Each row is shifted at random along 5 fixed directions that mean nothing.
Known rows, with every step that occurs:
K-Q-D-B-S-F-W: [-0.14 -1.60 -0.28  0.50  0.87  1.48 -1.46  0.79 -0.42 -1.98 -0.63  2.32
  1.40  0.95  0.53 -0.53  1.15  1.03  1.58 -0.90  2.71 -0.21 -1.36  1.42
 -1.00 -1.26 -2.29 -2.27 -0.46 -0.86 -2.36 -1.01  1.29  1.48  1.76  1.51
  0.76 -1.53  2.31  2.92  1.43]
D-F-W-S-K-Q: [ 2.60 -0.12 -0.27  2.17  2.02  0.38 -0.21  2.42 -0.79 -2.36 -0.63 -1.23
  1.78 -0.87 -1.36  1.21 -1.75  0.50  1.36  1.22 -1.43  3.45 -0.19 -2.74
  1.47 -1.78 -1.69  2.20  1.34 -0.04  0.66  4.54 -4.86  0.22  3.64  2.21
 -1.33 -1.65 -1.30 -0.41  5.41]
K-Q-B-W-D-F: [ 2.29 -0.33 -1.32  0.43 -0.23 -0.65 -0.39  0.18  0.17 -1.95  0.40  2.57
  1.90  0.28 -1.30 -1.62 -0.35  0.57  2.28 -1.88  3.34  0.72 -0.25  3.48
 -0.37 -1.20 -0.07 -1.14 -0.68 -1.69 -1.53  0.63  0.26 -1.14  0.44 -0.28
 -1.30 -2.88 -1.71  0.75  1.94]
S-K-W-B-Q: [-1.58  0.74  0.89 -1.46  0.95 -1.42  1.83  1.74  2.58  0.43  1.35 -2.20
  2.01 -3.71 -1.59  0.27 -2.69  2.24  0.05 -1.74 -0.02  2.66  2.98 -0.88
 -0.02  0.04  1.99 -2.38  0.38  0.31 -0.19  3.65  0.55  0.32  2.75  1.83
 -3.39 -2.08 -0.90 -1.76  1.62]
K-F-D-B-S: [-1.44 -1.18 -1.56  1.97  0.08  1.84 -3.44 -1.67 -1.94 -0.50  0.76  0.96
  0.02  1.16 -0.36 -2.77  0.20  0.51 -0.29 -2.53 -0.08 -1.04 -2.80  0.85
 -2.42  0.73 -0.16 -0.30  2.68  0.79 -2.10  1.46  2.65 -0.19 -3.71  0.15
 -1.96  0.10  1.41  2.29 -2.48]
D-B-S-F-W: [-1.64 -0.03  0.73 -1.18  1.50  2.03 -2.30 -0.33  1.35  0.13 -0.75 -0.27
  1.03 -0.42  1.23 -1.90 -1.03  2.47 -2.00 -0.03 -1.70  0.63 -0.80 -0.78
 -1.79 -0.95 -1.28 -1.13  1.51  1.13 -1.68 -0.56  2.09  2.35 -0.22  0.69
 -1.93 -0.15  3.63  2.58  0.92]
B-K-W-D-F-S: [-0.90  0.35  3.85 -4.44  1.14 -3.89  0.57  0.37  1.38  3.46 -0.28 -4.07
 -1.90 -4.34 -0.52 -1.15 -4.36  0.93  1.55  3.81 -1.50  1.89  1.44 -1.54
  0.72  0.74  0.23  1.11 -1.36 -1.00  1.37  0.48 -1.57  0.89  3.51 -1.28
 -0.45  1.68 -2.08  0.00  1.40]
B-F-W-S-K: [-0.36  0.63  1.41 -0.45  0.62  0.04 -1.27  1.22 -0.13  2.69  0.74 -2.14
  1.27 -1.87 -0.77 -2.30 -2.28  1.42 -1.04  0.23  0.35  1.51  1.24 -0.53
 -1.79  0.94  0.96  0.99 -0.99  0.84 -0.59 -1.07  0.49  1.78  0.62 -0.16
 -1.39  1.23  0.44 -1.08  1.96]
W-S-F-D-B: [ 2.02 -1.02  0.78 -1.67 -1.48  1.68 -0.29 -2.09 -0.36  3.91 -0.24  0.89
 -1.17  2.22  1.35 -2.21  0.88 -0.81 -0.38  0.99 -0.46 -1.91 -0.20  0.63
  0.60  1.57 -0.52 -0.08 -0.22  0.02 -0.06 -2.60  1.53 -0.48 -2.31 -2.30
  1.05  1.17  0.84  0.78 -0.17]
S-B-K-Q-D-F: [ 1.53 -0.77 -2.17  0.74 -0.99 -0.91  2.41  1.51  0.53 -4.62 -2.56  2.03
 -0.52  1.13  1.16  4.17  2.65 -0.84  2.88  1.39  2.76  1.29  0.11 -0.09
  1.00 -4.18 -1.04 -0.49 -0.07 -0.58  2.04 -0.60 -3.37  0.74  3.12  1.10
  0.61 -0.88 -1.56  2.92  1.72]
F-K-Q-D-B-W-S: [ 0.50 -0.93  1.07 -0.14  0.49 -1.38  1.45  1.35  0.78  1.33 -1.15 -1.12
  1.16 -1.16 -1.04 -0.16  0.13 -0.08  2.53  0.22  1.26  1.86  0.18 -1.57
  1.60 -1.58 -1.04 -1.86  0.80 -1.98  0.63  2.81 -1.72 -0.90  2.37  0.88
 -0.88 -1.11 -1.92 -0.34  0.22]
W-D-B-F-K-Q: [ 2.18 -0.87  1.71 -1.44 -2.79 -0.10  1.23 -0.95  0.99  1.94 -0.14 -0.08
 -2.89  0.10 -0.37  0.27  2.15 -0.83  3.41  0.66  1.65  0.24  1.65  0.25
  1.19 -1.95  0.35 -1.18 -0.52 -0.68  1.27 -1.67  0.42 -1.93  0.24 -1.01
  0.65  1.10 -0.34 -0.91 -1.35]
Q-K-S-F-D-B-W: [ 0.53 -1.45 -0.33  0.68  0.31  2.86 -1.86  0.60  0.32 -1.86 -1.03  0.88
 -0.24  0.80  1.52 -0.14  1.12  0.15 -1.82 -0.47  2.19 -0.72 -0.81  1.73
 -2.91  0.16 -0.78  0.02  0.68  0.01 -0.83 -0.80  0.73 -0.24 -2.12 -1.92
 -0.61 -0.14  1.40  2.62 -0.85]
S-B-W-D-F: [ 2.08  1.17 -0.93 -0.38 -2.89  1.08 -0.41 -1.77 -0.16 -0.27 -1.58  3.40
 -1.58  2.68  1.56 -0.63  1.13 -2.00 -1.99  1.72 -1.44 -0.63 -1.05  0.81
  0.95  0.44 -1.35  2.15 -1.92  0.88  0.41 -2.94 -2.26  1.08 -1.55 -2.44
  3.55  0.33  0.11 -0.57  1.51]
D-F-S-W-B: [-0.83  1.91 -0.76  0.33  0.29  1.03 -1.10 -2.75 -2.04  1.22  0.95  0.20
  0.31  1.44  0.07 -1.74 -0.61 -0.31 -2.94 -0.10 -6.19 -1.89 -1.50 -2.53
 -0.58  0.90  0.27  1.76  1.03  1.09 -0.27 -0.14  0.73  1.06 -2.89 -0.63
  0.36  0.78  1.83 -1.36 -0.55]
F-S-Q-B: [ 1.53  1.60 -0.28  0.20  1.07 -3.40  4.75  1.38 -0.86  1.81  0.03  1.34
  2.27  0.17 -0.81  0.82 -0.67 -1.88  1.72  3.67 -0.71  0.46  1.18 -2.25
  6.06  2.48  0.52 -0.38 -0.95 -1.60  0.75 -0.19 -1.77 -2.07  1.25  0.16
  1.11 -1.81 -4.54 -1.72  2.19]
Q-B-K-F: [-3.62  1.98 -4.18  3.72 -0.16 -0.94 -0.67 -1.90 -0.90 -1.98  2.54 -0.46
  0.35  0.47 -0.56 -0.86 -0.20  0.40 -2.97 -3.19 -2.31 -0.42 -0.95  0.85
 -3.46 -0.51  3.05  2.73  2.90  1.53  0.90  0.84  2.47  1.11 -4.91 -0.13
 -4.02  2.07 -0.85 -0.05 -4.32]
W-D-B-K: [ 0.26  1.98  2.29 -2.72 -1.76 -2.78  3.36 -3.35  3.56  2.67 -1.91 -3.69
 -4.30 -2.01  1.14  1.62 -0.58 -0.48 -0.89  3.57 -4.08  2.03  2.68 -2.44
  2.77 -3.16  0.52  0.10  1.49 -0.27  4.80  1.38 -1.51  0.14 -0.31 -1.27
 -0.35  2.94 -1.42  0.13 -3.45]
S-F-W-B-Q: [-0.50  1.86 -0.54 -2.44 -1.36  1.23 -0.14 -1.24  0.14  2.21  3.22  0.02
  1.60 -0.79 -1.92 -4.38 -1.72  3.18 -0.24 -3.32  0.44 -0.22  1.49  0.67
 -2.43  0.85  2.23 -3.65 -0.99 -0.20 -2.28 -1.54  4.99  1.09 -0.49  0.82
 -2.28 -0.48  1.69 -1.34  1.23]
Q-K-W-D-B-F-S: [ 0.05 -1.14  1.61 -0.02  1.20 -0.60 -1.46  0.38 -0.05  1.12  0.04 -1.02
 -0.56 -1.89 -0.63 -0.74 -1.23 -0.05  0.34  0.67  1.29 -0.34  0.80  1.33
 -0.60  1.24  0.60  0.54 -0.52 -0.19 -0.71 -0.72  0.95 -0.70 -0.32 -1.98
 -0.85 -0.09  0.10 -0.47 -1.88]
K-S-F-W-D-B: [ 0.14 -1.30  1.67 -1.59  0.74  1.03 -0.20 -2.14  1.60 -0.79 -2.42 -0.87
 -1.88 -1.48  3.96  0.53 -0.36  0.44 -1.16  1.70 -3.28  1.55  0.44 -1.52
 -1.08 -1.93 -3.50  0.75  0.54  1.14  1.16 -0.19 -0.37  2.15  0.74 -0.44
 -0.03  1.26  2.50  3.63 -0.36]
K-Q-B-F-W: [-0.73 -0.22  0.00 -0.96 -1.07 -2.51  2.44 -0.50 -0.02 -0.05 -0.59  3.07
  0.70 -0.23  2.26  0.47  2.58  0.26  1.41 -0.07  0.84  0.44  0.69  0.07
 -2.60 -2.48 -0.82  0.63 -2.46 -1.09  0.95 -4.19  0.86  2.19  1.13  0.05
  1.07 -0.06  1.24 -0.18 -0.94]
F-D-B-S-K-W: [-2.48 -3.19  2.74 -2.73  2.05  1.53 -1.29  1.26  3.15 -1.64 -3.45 -3.31
 -0.71 -3.59  2.62  2.64  0.48  3.24 -0.92 -1.55  0.74  2.74  0.11 -0.53
 -2.76 -2.98 -3.09 -3.82  2.56  1.75  0.55  2.59  0.59  1.20  1.74  2.96
 -2.13 -1.49  4.58  4.93 -1.39]
B-K-Q-D-F-S-W: [-0.54  1.79  1.34 -0.98  2.11 -3.63  1.34  2.89 -0.92  2.10  1.77 -1.25
  1.13 -1.69 -3.43 -1.12 -3.13  0.05  3.42  2.60  2.71 -0.61  0.84  0.50
  2.56  1.05  1.65 -1.58 -1.75 -3.51 -1.07  0.10 -0.87 -0.43  3.69 -0.50
  0.92 -0.50 -4.46 -0.60  2.93]
B-S-K-W: [-1.24 -3.05  1.38  0.98  2.44  1.65 -3.24  4.55  0.38 -1.31 -0.29 -0.66
  2.44 -1.50 -0.84  0.86 -1.05  0.74 -0.69 -1.34  2.62  1.61 -0.56  1.28
 -1.17  2.04 -0.82 -0.03 -0.52  1.73 -2.40  2.10 -1.06  0.45  2.42  1.69
  0.06 -1.67  1.98  0.01  3.39]
Q-K-B-F-S: [-1.35  1.72  0.40  0.84 -0.41 -4.30  2.17 -1.08 -1.27  2.67  1.99  0.72
  0.36 -0.05 -1.54 -1.46 -0.80 -2.33 -0.21  2.60 -2.14 -1.84  1.07 -1.90
  0.16  3.17  3.98  3.81 -0.71 -1.38  0.45 -2.19  0.94 -0.95 -2.56 -3.35
 -0.98  2.50 -2.89 -3.37 -4.14]
D-B-Q-K-W-S-F: [-1.22 -3.65  2.68 -5.29  2.58 -0.27  1.53  1.46  5.25 -0.45 -2.18 -2.33
  0.85 -1.86  4.23  4.29  0.56  2.89  0.92 -0.39  0.74  1.56  2.77  0.06
 -3.63 -3.99 -0.37 -0.84 -0.56  0.65  1.50 -1.43  2.11  2.35  4.38  2.10
 -2.68  0.33  5.25  2.85 -0.32]
Q-D-B-S-K-W: [-3.57 -0.08 -0.77  3.51  1.62  3.94 -6.18 -0.01 -1.83 -0.67  3.24 -1.14
  1.68  1.99 -2.67 -2.18  0.25  1.00 -3.69 -6.25  1.46 -4.25 -3.31  5.04
 -2.32  2.42  0.80 -2.81  1.95  1.72 -4.54  1.93  4.59 -0.81 -5.97  1.75
  0.29 -0.20  3.54 -0.32 -4.29]
S-K-W-B-Q-D: [ 0.78  1.05 -2.48  3.38 -2.50  1.14  0.01 -0.25 -2.42 -1.40  1.43  3.22
 -0.21  2.32 -1.01  0.73  1.59 -1.96 -1.73 -1.78  0.55 -1.37 -0.80  1.44
  1.03  2.39 -0.05  0.65 -1.61  0.31 -0.28  0.48 -1.67  0.07 -1.05 -0.25
  4.43 -1.34 -0.30 -4.43  0.25]
S-W-D-F-K-Q: [ 0.41  2.56  0.85 -0.17  0.61 -1.55  1.47 -0.70  1.60  0.49  1.39 -3.08
 -2.28 -2.16 -2.39  0.73 -2.35  0.07  1.06  1.00 -2.96  1.36  1.20 -0.68
  3.04 -2.59  0.53 -0.12  0.82 -0.75  1.60  3.39 -2.02 -1.11  2.32  0.57
 -0.53  0.64 -3.45 -0.88  1.13]
Q-K-S-W-B-F-D: [-1.11 -4.35  2.52 -4.15  2.03 -1.14  2.10  1.47  3.88 -1.34 -4.31 -1.92
  0.25 -5.79  4.27  3.06  0.55  2.47  1.91 -0.05  3.51  3.24  4.12 -0.78
 -5.77 -4.05 -0.66 -2.37 -0.79 -0.07  1.88 -1.63  1.77  2.19  4.93  0.11
 -4.08 -0.30  2.66  5.97 -1.08]
F-K-B-W-S-Q-D: [ 1.98  0.49 -2.07  3.46 -3.42  1.28 -0.17  0.14 -4.08  0.94  1.15  4.04
  0.97  4.54 -2.31 -1.59  2.78 -3.76 -1.18 -1.08  0.44 -2.82 -2.29 -0.33
  3.08  5.20  0.19  1.43 -1.41 -0.69 -1.22 -0.55 -1.94 -3.14 -3.36 -1.13
  4.73 -0.42 -1.64 -5.73  0.24]
W-B-S-K-F-D: [ 1.65 -5.29  0.55 -1.13 -0.65  2.45 -1.39  3.28 -1.18  0.77 -1.85  1.73
  1.13 -1.54  0.26 -1.33  0.78  0.33  3.32 -0.82  6.16  1.18  1.45  1.30
 -2.86  3.77 -0.86 -1.61 -1.66  0.46 -1.50 -2.77  1.43 -0.04  1.87 -0.92
 -0.41 -1.69  2.16  1.50  2.89]
K-B-W-S: [ 0.92 -5.11  3.20 -4.04  0.33 -2.34  1.68  2.88  1.72  2.38 -3.50  2.38
  3.29 -2.03  2.38 -0.43  0.31 -0.23  2.44  1.51  2.22  2.36  1.82 -1.54
 -1.48  1.38 -1.75  0.22 -2.78 -1.28 -0.35 -1.81 -1.40  0.89  4.15 -1.40
 -0.36 -1.67  1.44 -0.12  2.71]
K-S-F-D: [ 0.35 -1.53 -2.06  2.77 -0.14  3.43 -3.94 -0.47 -2.72 -2.03  2.62  0.64
  0.45  1.56 -1.11 -2.66 -0.20  0.20 -0.80 -3.74  2.13 -1.22 -2.61  2.71
 -2.80  1.79  0.24 -0.64  0.89  1.31 -3.22  1.38  2.34 -1.16 -2.99  0.23
 -1.30  0.44 -0.09  3.01  0.49]
W-S-B-K-F-D: [-1.93  0.15 -1.82  0.72 -2.00 -0.83  0.79 -1.55 -1.04  0.63 -0.36 -1.33
 -1.21 -0.13  0.51 -0.60  0.24 -1.12 -1.47 -0.39 -1.72  1.10  0.12 -2.86
 -1.66  1.55  1.78  2.88  1.65  1.70  2.37  0.59  0.14  0.75 -1.91 -0.20
 -1.96  2.69 -1.12  0.89 -2.04]
Q-D-F-K-S: [ 1.20  2.08 -2.96  6.04 -0.83  1.84 -3.54 -1.77 -5.46 -0.23  3.26  1.86
 -1.33  4.77 -2.59 -2.38  0.45 -3.75 -0.99  0.19 -2.03 -4.74 -4.95  1.39
  1.65  2.76 -0.07  3.70  0.63 -0.31 -1.38  0.79 -2.09 -2.05 -5.21 -2.24
  4.26  2.58 -3.04 -3.15 -1.65]

Rows:
[-1.01  4.77 -0.25 -0.37 -1.55 -4.71  5.19 -1.86 -0.12  5.25  2.73  1.02
 -1.57 -1.22 -1.92 -1.62 -2.25 -2.55 -0.37  3.22 -2.53 -1.77  3.44 -0.95
  2.50  3.85  4.23  2.73 -2.58 -3.01  2.20 -1.49  0.15 -0.03 -0.10 -4.13
  2.03  1.52 -5.34 -5.90 -1.77]	S-W-B-Q-K-F-D
[-0.17 -0.84 -0.37  1.65 -0.51  2.96 -2.12  1.09 -2.92 -1.30  1.34  0.16
  1.01  2.52 -1.75 -0.14  2.79  0.19 -0.06 -4.03  3.18 -2.03 -2.19  2.27
 -1.40  0.75 -0.91 -3.77  0.04 -0.26 -2.30 -0.31  2.13 -1.21 -3.36  2.11
  2.32 -1.02  2.87 -0.16 -2.16]	F-S-K-Q-D-B-W
[-1.17  0.15 -1.48  2.92  1.89  3.23 -3.80  1.60 -2.08 -2.04  3.41 -0.48
  2.58  1.82 -2.82 -0.57  0.58  1.48 -1.44 -4.68  1.90 -2.94 -1.68  2.57
 -1.49  1.15  2.60 -1.73  1.45  1.31 -4.03  0.77  3.90 -2.38 -4.24  1.92
 -2.55 -1.40  1.99 -0.94 -1.51]	D-B-F-S-Q-K-W
[ 1.89  1.71  1.03 -0.80 -0.75 -1.68  2.77  0.56  2.48  0.04 -1.17 -1.25
 -1.82 -3.03 -0.98  0.03 -2.28  0.52  1.32  3.76 -0.25  4.05  3.16 -2.18
  3.60 -1.62 -0.23 -0.22  0.76 -1.45  2.13  2.18 -3.05  0.09  3.95 -1.13
 -1.64 -0.99 -3.58  0.26  3.62]	S-F-W-D-B-K-Q
[-0.31  2.08  0.57 -1.23  0.69 -1.17  1.62  1.28  0.37  1.69  0.50  0.98
  1.66  1.25  0.43 -0.63 -0.13 -0.89  0.19  2.24 -0.83 -1.72 -0.28 -0.79
  1.76  1.69  0.66  1.10 -0.79 -1.21 -0.19 -1.75 -0.63 -1.42 -0.95 -1.12
  1.09  0.20 -2.12 -2.00  1.32]	D-F-K-S-Q-B-W
[-0.16  0.49  2.41 -1.75  0.91 -0.29  0.08  1.00  0.62  1.53  1.03 -3.27
 -0.19 -2.43 -2.22 -0.27 -2.64  1.26  0.66 -0.35  0.61  1.28  1.44 -0.48
  2.46  1.99  0.25 -3.46  0.87 -0.17 -0.74  3.29  0.62 -1.99  0.98  1.54
 -0.10 -1.79 -0.04 -1.39  0.17]	F-S-K-W-D-B-Q
[ 0.91  1.17 -2.52  3.63 -0.86  5.79 -4.60 -1.83 -3.15 -1.03  2.99 -0.33
  1.43  4.76 -2.27 -1.44  2.97  0.93 -3.50 -6.06 -0.06 -3.98 -2.22  2.10
 -2.55 -0.03  2.30 -0.57  1.76  1.87 -2.48 -0.44  4.54 -2.08 -7.53  2.24
 -0.58  0.99  4.98 -2.43 -3.44]	D-B-F-W-S-Q-K
[ 0.99 -0.94  0.14 -2.44  1.24 -0.41  0.41  2.14  2.64 -1.86 -0.84 -0.93
  0.85 -2.36 -0.04  1.32 -1.07  2.60  1.88 -1.21  4.03  1.21  1.98  3.35
  0.44 -1.70  0.14 -3.21 -0.33 -0.26 -0.22  0.08  0.61 -1.09  2.46  1.15
 -2.40 -2.70 -0.55  2.03  2.65]	S-Q-B-K-W-D-F
[ 2.71 -0.09  0.74 -0.86 -0.12  1.25  0.01  0.09 -0.14  0.89  1.05 -1.62
 -0.25  0.56 -2.06  0.13  0.45  0.44  2.11 -0.59  3.52 -1.33  1.83  2.10
  1.64  0.32  2.45 -3.34 -0.40 -0.41 -1.03 -1.80  3.41 -3.40 -1.87  0.43
 -1.10  0.08  0.19  0.33 -1.49]	W-D-B-F-S-Q-K
[-0.81 -3.65 -0.37 -0.68  2.85  3.71 -4.41  1.45 -0.50 -3.36  0.54 -3.55
  1.40 -2.04 -1.60  0.24 -0.28  3.20  0.48 -6.33  3.52 -0.82 -0.62  3.91
 -4.76 -0.43 -0.17 -4.52  1.18  2.15 -2.69  0.48  4.72 -1.27 -1.29  3.30
 -3.73 -1.33  4.69  3.85 -2.41]	Q-K-W-D-F-S-B
[-0.28 -0.43  0.42 -1.29  0.16 -1.62 -0.41 -0.59 -0.44 -0.14 -1.47 -0.79
 -1.28 -1.47  0.98 -0.01 -0.94  0.14 -0.27  1.49 -0.85  0.73 -0.39 -0.57
 -0.67  0.76 -1.00  1.80  0.20  0.06  1.63 -0.57 -1.13  0.30  0.32 -1.18
  0.46  0.04  0.28  0.31 -0.49]	Q-B-K-W-D-F-S
[-1.77 -2.23  1.55 -2.14  0.43  1.21 -0.91  1.91  0.06  2.15  1.11 -1.34
  1.94 -1.47 -1.93 -1.15  0.63  1.39  1.91 -3.91  3.58 -1.44  0.49  1.69
 -0.70  2.37  0.65 -5.09 -1.78  0.03 -2.57 -0.54  3.86 -1.34  1.07  2.70
  0.16 -0.85  1.98 -0.84 -0.36]	F-K-W-B-S-Q-D
[-3.31  2.36  0.55 -1.30  1.35 -1.96  1.80 -0.16  3.04  0.34  0.69 -1.97
 -0.96 -2.31  0.89  1.10 -0.75  2.25  0.01 -0.09 -0.76 -0.13  0.84  0.80
  0.83 -3.96  0.38 -2.98  0.67  0.04  0.22 -0.24  1.27  1.22  0.81  1.03
 -2.59  0.18 -1.97  1.60 -1.88]	S-Q-D-B-F-K-W
[-1.53 -2.69 -0.72  1.33  2.66  2.39 -3.13  3.04  1.38 -2.99 -1.84  0.52
  0.88 -1.47  0.99  0.33 -0.72  1.86 -0.05 -0.41  2.64  1.37 -1.59  1.31
 -0.92 -0.86 -2.75 -1.83  1.87  1.21 -2.11  0.94 -0.51  1.39  2.86  0.45
 -2.08 -2.50  1.15  3.79  2.49]	Q-D-B-S-F-K-W
[ 3.03  2.81 -0.57  0.22 -3.42  0.38  1.74 -3.20 -1.27  4.09  1.78  1.51
 -2.48  4.84 -0.91 -0.92  1.40 -3.15 -1.27  2.52 -1.25 -3.62  0.23 -0.11
  3.16  3.13  2.71  2.64 -0.72 -1.55  1.65 -2.22  0.40 -2.43 -3.76 -3.11
  4.09  2.47 -1.26 -4.33 -2.06]	W-S-F-D-B-Q-K
[-2.72  4.40 -1.35  1.58  0.58 -0.84 -0.43 -2.55 -0.99 -0.87  2.69 -1.37
 -1.67  1.62 -0.62  0.37 -1.13 -0.48 -1.84 -0.19 -4.03 -2.38 -2.50 -0.82
  0.24 -1.59  0.80  1.08  1.31 -0.44  0.38  2.15 -0.35  0.43 -1.47  1.01
  2.28  2.71 -1.31 -0.91 -2.51]	B-Q-D-F-K-S-W
[ 0.86 -2.34 -0.67  0.19 -2.01  1.54 -0.50  0.95 -0.90 -0.91 -0.26  1.38
 -0.42  2.21  1.13  0.80  2.72 -0.88  0.78 -1.25  2.22  0.56 -1.32  0.61
 -2.36 -0.47 -1.41  1.49 -2.60  0.34  0.29 -2.47 -0.85  1.39  1.90  0.70
  2.56  1.48  1.46  0.30  2.03]	B-W-S-F-K-Q-D
[-0.32 -4.05  1.07 -2.35  1.23  1.07 -1.08  1.16  1.22 -0.72 -1.69  1.70
  1.84  0.91  3.81  1.79  2.53  1.57  1.75 -2.27  3.81 -1.15 -0.24  3.08
 -2.48 -2.65 -1.92 -2.39 -2.24  0.74 -1.95 -3.26  2.30  1.74  1.76  1.82
  0.09 -1.08  3.96  3.36  0.59]	K-W-S-Q-D-B-F
[-1.18 -2.74  0.78 -1.06  3.69  1.51 -4.03  2.53  2.10 -2.02 -0.25 -2.15
  2.85 -3.15 -0.89 -1.03 -2.72  3.59  0.60 -3.74  4.70  0.90  0.47  4.81
 -3.05  0.38 -0.08 -3.34  1.24  1.16 -3.08  1.38  3.43 -0.44  0.96  1.73
 -4.24 -2.83  2.41  3.71  1.01]	Q-B-S-K-W-D-F
[ 2.12 -0.04 -2.36  0.61  0.08  2.12 -1.83  2.12 -1.92  0.54  1.93  0.05
  2.83  1.47 -4.39 -2.98 -0.99  1.13  3.64 -2.95  6.03 -1.57 -0.79  2.31
  1.38  1.68  1.73 -5.15  0.92 -0.95 -3.20  0.40  2.21 -3.13  0.08  1.62
 -1.41 -2.21 -1.60 -0.32  2.09]	W-S-B-Q-D-F-K
[ 0.24 -0.84 -0.72 -1.23  0.86  1.28  0.35  0.81  0.77 -1.41 -0.24 -0.50
  0.07 -1.36  0.33  1.20  0.53  2.14  1.80 -2.09  0.58 -0.41  0.03  1.42
 -0.22 -2.72 -1.61 -3.61 -0.30  0.28 -0.30 -0.27  0.28  0.26  1.80  1.86
 -1.25 -1.67  0.36  1.10  1.16]	S-Q-D-F-K-W-B
[ 1.31 -1.93  2.24 -1.73 -1.48  1.85 -1.11 -0.03 -0.82  1.38  1.32 -1.57
 -0.86  0.78 -1.20 -0.38  1.83  0.39  2.70 -2.19  3.74 -1.07  1.28  1.84
 -1.17  0.62  1.26 -3.02 -0.67  0.39 -1.26 -2.37  4.10 -2.21 -1.95  0.92
  0.20  0.86  2.88  0.55 -1.96]	W-D-B-F-S-K-Q
[ 3.86 -2.74  1.43 -3.01  0.39 -2.61  2.70  3.51  0.41  1.38 -2.99  5.64
  3.38  0.90  1.75 -0.17  0.08 -1.47  4.66  4.24  4.41 -0.31  1.03  0.97
  3.07  1.84 -2.07 -0.07 -4.69 -3.37 -1.54 -3.91 -3.36 -0.06  5.00 -2.45
  2.57 -3.19 -2.48 -0.29  6.27]	K-B-W-S-Q-D-F
